Below are the code and all the weights of a small trained network. Each question names an input and a class and asks about switching units off, where a switched-off unit gives its printed mean instead of its output.

import numpy as np


def w(rows, s, z=0):
    codes = np.array(rows[::2]) - 128.0
    scale = np.full(codes.shape[1], s)
    scale[-1] = z or s
    return codes * scale


def norm(h):
    return h / np.sqrt((h * h).mean(-1, keepdims=True) + 1e-5)


def f(y):
    return y / 2 * (1 + np.tanh(0.7978845608 * (y + 0.044715 * y**3)))


def log_softmax(a):
    a = a - a.max(-1, keepdims=True)
    return a - np.log(np.exp(a).sum(-1, keepdims=True))


def net(x, mask):
    res = np.array(x, float).reshape(1, 3) / 4 @ E
    u = 0
    for l in range(3):
        y = f(norm(res) @ A[l][:, :-1].T + A[l][:, -1])
        res = res + np.where(mask[u : u + 8], y, B[l][:, -1]) @ B[l][:, :-1]
        u += 8
    return log_softmax(norm(res)[-1] @ U[:, :-1].T + U[:, -1])


A, B = {}, {}
E = w([
[129,148,92,73,193,117,254,88,173,113],'x0',
[175,181,99,231,197,88,108,73,124,216],'x1',
[185,122,68,114,181,85,95,216,131,75],'x2',
],0.014)
A[0] = w([
[86,116,125,90,136,183,133,147,136,130,31],'L0N1',
[74,93,143,57,76,161,148,170,156,111,128],'L0N2',
[200,167,109,180,158,115,137,84,82,221,146],'L0N3',
[200,77,15,120,201,181,108,251,128,127,99],'L0N4',
[153,103,142,165,44,184,25,130,43,148,122],'L0N5',
[128,223,52,41,160,178,249,42,180,108,81],'L0N6',
[7,201,230,152,52,213,203,2,56,196,7],'L0N7',
[85,137,97,133,130,117,142,174,118,141,48],'L0N8',
],0.0053,0.012)
B[0] = w([
[144,103,52,165,109,189,106,154,134,144,99],'L0N1',
[176,175,130,172,136,145,125,54,84,92,236],'L0N2',
[115,147,152,87,96,151,143,101,75,49,252],'L0N3',
[68,164,157,90,150,117,103,121,192,157,219],'L0N4',
[112,41,120,131,167,62,198,100,143,144,254],'L0N5',
[103,23,141,180,123,46,173,150,109,169,245],'L0N6',
[250,154,239,65,121,144,74,126,211,205,218],'L0N7',
[169,120,79,182,96,178,102,178,152,139,91],'L0N8',
],0.011,0.0043)
A[1] = w([
[179,124,100,132,148,128,121,167,123,107,82],'L1N1',
[88,78,125,75,57,250,156,180,137,86,47],'L1N2',
[28,128,178,86,143,124,121,115,172,107,129],'L1N3',
[97,87,111,194,60,141,77,176,87,159,1],'L1N4',
[127,200,88,208,155,162,143,110,87,168,6],'L1N5',
[137,209,91,214,161,137,116,80,104,192,65],'L1N6',
[44,154,144,139,103,165,91,118,149,172,102],'L1N7',
[123,139,133,103,87,126,152,118,69,70,103],'L1N8',
],0.011,0.0073)
B[1] = w([
[146,154,109,90,41,207,163,105,169,183,142],'L1N1',
[240,174,93,185,93,156,165,81,65,82,237],'L1N2',
[128,185,122,186,125,109,127,88,100,148,254],'L1N3',
[51,24,47,162,114,161,207,155,147,163,163],'L1N4',
[154,147,96,127,125,84,91,118,120,60,159],'L1N5',
[171,150,128,122,59,161,156,99,75,1,223],'L1N6',
[69,106,152,96,74,176,189,159,191,135,152],'L1N7',
[101,198,132,174,180,106,82,95,133,110,206],'L1N8',
],0.01,0.0045)
A[2] = w([
[16,206,125,153,138,120,93,107,136,152,143],'L2N1',
[169,171,109,119,148,107,103,195,124,95,87],'L2N2',
[103,64,151,201,70,134,2,165,78,164,63],'L2N3',
[91,44,126,172,91,75,128,148,105,143,97],'L2N4',
[202,145,192,150,141,59,102,87,85,105,225],'L2N5',
[89,130,108,119,73,170,119,115,85,66,32],'L2N6',
[97,119,121,160,127,142,84,141,101,161,1],'L2N7',
[177,174,64,83,164,109,56,226,185,128,45],'L2N8',
],0.012,0.0054)
B[2] = w([
[106,116,172,43,149,125,67,156,198,125,135],'L2N1',
[142,143,187,136,79,144,123,65,133,131,162],'L2N2',
[100,114,92,152,131,60,247,65,152,136,176],'L2N3',
[119,140,96,86,180,140,99,176,159,124,173],'L2N4',
[112,133,90,119,130,144,68,191,134,95,254],'L2N5',
[161,148,110,100,199,109,127,138,99,99,157],'L2N6',
[130,119,127,149,96,112,160,83,151,123,126],'L2N7',
[154,111,214,127,41,184,140,47,142,200,171],'L2N8',
],0.014)
U = w([
[160,187,80,145,105,131,112,115,62,12,190],'0',
[93,67,77,133,171,50,248,115,161,155,189],'1',
[161,148,222,115,43,183,115,70,162,211,146],'2',
[113,122,130,86,192,134,24,247,163,143,191],'3',
[139,140,97,167,129,157,103,182,108,183,1],'4',
[140,131,91,160,140,173,103,164,97,193,23],'5',
[140,140,99,153,122,159,118,190,87,192,19],'6',
],0.019,0.0054)

Each question gives the input, the list of numbers given to net, and the class t.
The units are the neurons (one row each of A and B). Each row of codes is followed by its name. A weight is (code - 128) times the scale printed after its matrix; where a second scale follows, it is the last column's (A, B and U).
mask holds one flag per neuron, layer by layer. A switched-off neuron (its flag False) gives its mean, the last column of its row in B, instead of its output. The means were averaged over made-up inputs and are rounded, as every weight is.
A unit's drop is (log p(t) with every unit on - log p(t) with that unit switched off) / (log p(t) with every unit on - log p(t) with every unit switched off).
unit that matters most: the unit with the biggest drop
k most important neurons: the k neurons with the biggest drops, biggest first
k most important neurons of layer l: the k neurons of layer l with the biggest drops, biggest first
drop of u: that unit's drop, to one decimal
input [-6,2,7], class 2: 2 most important neurons => [L2N8 L0N6]
input [-3,-2,3], class 3: unit that matters most => L0N4
input [-5,-1,5], class 1: 2 most important neurons => [L2N3 L0N7]
input [-7,5,8], class 2: 3 most important neurons => [L2N8 L0N6 L0N4]
input [-2,4,-1], class 0: 2 most important neurons => [L1N6 L0N6]
input [3,0,-1], class 3: 2 most important neurons of layer 2 => [L2N4 L2N3]
input [-6,4,6], class 1: 2 most important neurons => [L2N3 L0N7]
input [-2,8,-8], class 0: 2 most important neurons of layer 1 => [L1N6 L1N5]
input [3,-4,5], class 2: 3 most important neurons => [L0N3 L1N6 L2N8]
input [-7,5,7], class 1: 3 most important neurons => [L2N3 L0N7 L1N4]
input [-7,-6,-5], class 1: 3 most important neurons => [L2N3 L0N3 L1N4]
input [6,-3,7], class 2: 3 most important neurons => [L2N8 L0N5 L2N3]
input [-7,8,8], class 0: 4 most important neurons => [L1N6 L0N7 L0N3 L2N5]
input [-5,6,0], class 0: 2 most important neurons => [L1N6 L0N6]
input [-6,-4,7], class 2: most important neuron => [L2N8]
input [2,3,0], class 3: 2 most important neurons of layer 0 => [L0N3 L0N2]
input [-3,-8,-6], class 0: drop of L1N2 => 0.1
input [7,7,0], class 0: drop of L0N5 => 0.5
input [3,7,-6], class 0: drop of L1N6 => 0.3
input [-8,0,-7], class 1: drop of L2N3 => 0.2
